Here is a tiny trained network, its code and every weight. The questions are about switching its units off for an input and a target symbol, where a switched-off unit gives its printed mean instead of its output.

import numpy as np


def w(rows, s, z=0):
    codes = np.array(rows[::2]) - 128.0
    scale = np.full(codes.shape[1], s)
    scale[-1] = z or s
    return codes * scale


def f(y):
    return np.maximum(y, 0)


def softmax(a):
    e = np.exp(a - a.max(-1, keepdims=True))
    return e / e.sum(-1, keepdims=True)


def log_softmax(a):
    a = a - a.max(-1, keepdims=True)
    return a - np.log(np.exp(a).sum(-1, keepdims=True))


def net(x, mask):
    ids = ['αγδεζηλμξπτω'.index(c) for c in x.split()]
    T = len(ids)
    res = E[ids] + P[:T]
    u = 0
    for l in range(3):
        q, k, v = (res @ M[l].T for M in (Q, K, V))
        z = softmax(np.where(np.tri(T) > 0, q @ k.T / 2**0.5, -1e9)) @ v
        res = res + np.where(mask[u], z, O[l][:, -1]) @ O[l][:, :-1]
        u += 1
        y = f(res @ A[l][:, :-1].T + A[l][:, -1])
        res = res + np.where(mask[u : u + 12], y, B[l][:, -1]) @ B[l][:, :-1]
        u += 12
    return log_softmax(res[-1] @ U[:, :-1].T + U[:, -1])


Q, K, V, O, A, B = {}, {}, {}, {}, {}, {}
E = w([
[102,172,76,186,39,229],'α',
[187,22,154,232,116,126],'γ',
[79,192,114,121,118,21],'δ',
[145,168,106,150,45,11],'ε',
[189,85,142,26,184,68],'ζ',
[136,94,167,88,193,35],'η',
[120,16,138,133,177,128],'λ',
[81,139,158,4,253,74],'μ',
[56,92,15,153,137,212],'ξ',
[20,230,50,73,163,172],'π',
[109,156,64,114,93,156],'τ',
[92,99,105,72,166,144],'ω',
],0.015)
P = w([
[140,159,88,121,205,128],'0',
[32,65,118,90,93,91],'1',
[105,165,167,255,184,121],'2',
[45,96,156,15,63,106],'3',
[90,174,197,252,156,153],'4',
[156,185,116,32,26,120],'5',
],0.0096)
Q[0] = w([
[160,123,126,45,214,2],'L0H1',
[221,108,121,40,176,189],'L0H1',
],0.0055)
K[0] = w([
[85,166,182,117,139,109],'L0H1',
[197,44,173,81,128,255],'L0H1',
],0.0065)
V[0] = w([
[3,69,209,184,94,66],'L0H1',
[87,200,210,70,130,239],'L0H1',
],0.0053)
O[0] = w([
[2,24,120,238,33,185,255],'L0H1',
[72,52,146,162,78,131,65],'L0H1',
],0.0076,0.0028)
A[0] = w([
[137,180,105,87,137,163,116],'L0N1',
[216,87,75,167,136,244,253],'L0N2',
[89,119,30,244,68,119,79],'L0N3',
[92,239,111,95,127,250,96],'L0N4',
[193,71,234,95,125,39,197],'L0N5',
[162,99,249,186,229,159,140],'L0N6',
[171,139,75,62,44,133,149],'L0N7',
[150,32,134,170,166,178,138],'L0N8',
[48,120,107,23,87,163,185],'L0N9',
[115,225,116,130,153,22,116],'L0N10',
[137,181,147,141,97,254,95],'L0N11',
[181,81,234,215,122,88,122],'L0N12',
],0.008,0.0048)
B[0] = w([
[204,17,115,122,118,62,152],'L0N1',
[28,96,163,84,115,86,196],'L0N2',
[178,150,139,146,173,140,228],'L0N3',
[103,101,118,218,152,72,186],'L0N4',
[2,134,27,182,144,91,187],'L0N5',
[41,144,138,233,174,196,177],'L0N6',
[118,209,63,145,110,134,172],'L0N7',
[35,213,104,121,76,100,178],'L0N8',
[124,151,108,123,113,59,254],'L0N9',
[141,124,177,143,99,201,204],'L0N10',
[22,120,136,67,132,151,158],'L0N11',
[95,144,155,39,70,190,180],'L0N12',
],0.0073,0.0085)
Q[1] = w([
[21,197,103,244,95,140],'L1H1',
[76,162,114,211,152,171],'L1H1',
],0.011)
K[1] = w([
[119,113,74,79,1,83],'L1H1',
[50,131,115,113,80,62],'L1H1',
],0.0074)
V[1] = w([
[80,80,100,198,74,253],'L1H1',
[89,113,235,112,167,94],'L1H1',
],0.0061)
O[1] = w([
[72,151,187,88,169,60,39],'L1H1',
[65,246,127,63,172,173,252],'L1H1',
],0.012,0.0003)
A[1] = w([
[175,2,59,6,85,170,186],'L1N1',
[41,90,180,214,145,97,254],'L1N2',
[112,164,144,115,151,78,141],'L1N3',
[144,89,76,213,101,79,64],'L1N4',
[153,162,33,238,197,229,143],'L1N5',
[164,118,177,109,153,130,92],'L1N6',
[109,133,86,121,86,10,151],'L1N7',
[103,80,127,4,242,183,156],'L1N8',
[152,147,229,109,184,140,48],'L1N9',
[75,187,152,231,137,194,184],'L1N10',
[92,133,65,116,56,112,138],'L1N11',
[143,218,204,191,188,136,122],'L1N12',
],0.0074,0.0041)
B[1] = w([
[163,186,108,32,63,70,144],'L1N1',
[225,127,69,100,118,51,254],'L1N2',
[117,108,98,206,73,187,163],'L1N3',
[149,93,209,168,117,132,156],'L1N4',
[180,101,165,147,129,187,174],'L1N5',
[123,162,159,93,96,65,128],'L1N6',
[43,110,166,105,94,129,206],'L1N7',
[178,138,90,119,70,143,155],'L1N8',
[82,159,167,133,99,92,132],'L1N9',
[255,161,103,109,97,112,220],'L1N10',
[56,161,208,140,243,146,192],'L1N11',
[55,137,52,118,91,126,161],'L1N12',
],0.0071,0.017)
Q[2] = w([
[80,179,217,183,216,135],'L2H1',
[161,222,3,236,87,58],'L2H1',
],0.0055)
K[2] = w([
[227,186,107,160,223,109],'L2H1',
[17,137,253,109,112,158],'L2H1',
],0.0063)
V[2] = w([
[82,60,52,209,223,127],'L2H1',
[126,202,209,255,98,97],'L2H1',
],0.0074)
O[2] = w([
[131,72,60,90,60,160,27],'L2H1',
[127,121,133,4,127,142,246],'L2H1',
],0.016,0.0014)
A[2] = w([
[28,143,84,116,118,175,116],'L2N1',
[76,26,182,121,91,121,55],'L2N2',
[193,101,99,19,120,67,57],'L2N3',
[26,149,174,75,136,115,2],'L2N4',
[60,132,136,16,90,53,162],'L2N5',
[255,43,174,102,163,155,174],'L2N6',
[224,178,62,71,146,187,67],'L2N7',
[94,141,146,115,141,25,133],'L2N8',
[60,227,173,139,166,55,62],'L2N9',
[34,24,100,167,45,39,58],'L2N10',
[135,139,182,117,44,84,108],'L2N11',
[150,132,154,165,4,133,143],'L2N12',
],0.0077,0.007)
B[2] = w([
[145,76,255,139,110,74,170],'L2N1',
[102,250,48,150,41,131,149],'L2N2',
[110,123,188,168,182,158,165],'L2N3',
[219,163,23,110,156,75,184],'L2N4',
[99,133,145,231,137,154,252],'L2N5',
[201,111,170,78,4,125,151],'L2N6',
[54,144,160,109,148,174,165],'L2N7',
[102,27,186,165,75,165,205],'L2N8',
[153,126,106,91,91,178,204],'L2N9',
[181,153,143,83,204,156,204],'L2N10',
[127,78,102,120,193,143,167],'L2N11',
[85,68,108,116,212,87,165],'L2N12',
],0.0074,0.02)
U = w([
[54,81,198,181,196,112,215],'α',
[57,197,159,173,1,82,155],'γ',
[110,254,159,89,157,115,255],'δ',
[151,133,215,146,169,165,72],'ε',
[159,111,148,189,113,148,28],'ζ',
[92,158,76,137,117,143,119],'η',
[118,185,80,112,118,23,146],'λ',
[96,153,140,198,155,222,18],'μ',
[149,104,106,107,231,83,140],'ξ',
[112,98,111,119,83,156,107],'π',
[179,136,165,122,121,22,101],'τ',
[171,187,161,178,195,63,71],'ω',
],0.0074,0.0056)

Each question gives the input, a string of symbols that net reads in full, and the target symbol t.
The units are the heads (2 rows each of Q, K, V and O) and the neurons (one row each of A and B). Each row of codes is followed by its name. A weight is (code - 128) times the scale printed after its matrix; where a second scale follows, it is the last column's (O, A, B and U).
mask holds one flag per unit, layer by layer, with each layer's heads first. A switched-off unit (its flag False) gives its mean, the last column of its rows in O or B, instead of its output. The means were averaged over made-up inputs and are rounded, as every weight is.
A unit's drop is (log p(t) with every unit on - log p(t) with that unit switched off) / (log p(t) with every unit on - log p(t) with every unit switched off).
The circuit of an input: a set's keep is (log p(t) with only the set's units on - log p(t) with every unit switched off) / (log p(t) with every unit on - log p(t) with every unit switched off). Starting from the 12 units with the biggest drops (on a tie, the unit counted first), units are removed one at a time, each time the one whose removal leaves the highest keep (on an exact tie, the one counted first), for as long as the keep stays at least 0.8.
circuit, biggest first: the units of the circuit, biggest drop first
most important unit: the unit with the biggest drop
k most important neurons: the k neurons with the biggest drops, biggest first
top k neurons in layer l: the k neurons of layer l with the biggest drops, biggest first
input μ δ γ, target δ: circuit, biggest first => [L0N12; L0N8; L2H1]
input ω η α α π μ, target α: circuit, biggest first => [L1N10]
input π ω δ α δ ω, target α: circuit, biggest first => [L1N10; L1N11; L2N1]
input γ ω ω δ δ η, target α: circuit, biggest first => [L2N8; L1N10]
input π μ π, target μ: circuit, biggest first => [L1H1; L1N5]
input π π ω γ α μ, target α: 3 most important neurons => [L2N5; L2N1; L1N10]
input λ γ ξ ζ π, target ζ: top 3 neurons in layer 0 => [L0N3; L0N5; L0N9]
input γ μ ω, target μ: circuit, biggest first => [L1H1; L0N6]
input μ δ δ δ α, target δ: top 2 neurons in layer 0 => [L0N11; L0N3]
input π ζ η δ δ, target δ: circuit, biggest first => [L2H1; L1H1]
input μ ε μ, target ε: 3 most important neurons => [L2N3; L0N6; L2N6]
input δ τ μ ζ ω, target ζ: top 3 neurons in layer 0 => [L0N5; L0N6; L0N9]
input ω λ λ δ, target α: circuit, biggest first => [L2N8; L1N7; L2H1]
input γ α π, target α: most important unit => L1H1
input γ τ λ, target τ: circuit, biggest first => [L1H1; L2N6; L1N2]
input ω ξ ω, target ξ: top 2 neurons in layer 2 => [L2N10; L2N8]
input τ μ η π γ, target π: 2 most important neurons => [L0N4; L0N9]
input ω α ε ζ, target α: top 4 neurons in layer 2 => [L2N8; L2N5; L2N1; L2N10]
input γ λ ω λ π, target λ: top 2 neurons in layer 1 => [L1N10; L1N2]
input η γ λ, target γ: most important neuron => [L0N12]
input π ε α ζ, target α: top 2 neurons in layer 0 => [L0N5; L0N4]
input π δ ζ, target δ: 2 most important neurons => [L0N6; L2N8]
input μ δ ε ε δ, target ε: top 2 neurons in layer 0 => [L0N7; L0N9]
input μ ε ζ, target ε: 2 most important neurons => [L0N6; L2N3]
input ξ δ μ ε λ, target ε: top 2 neurons in layer 1 => [L1N10; L1N2]
input ε η α, target η: 2 most important neurons => [L0N5; L1N10]
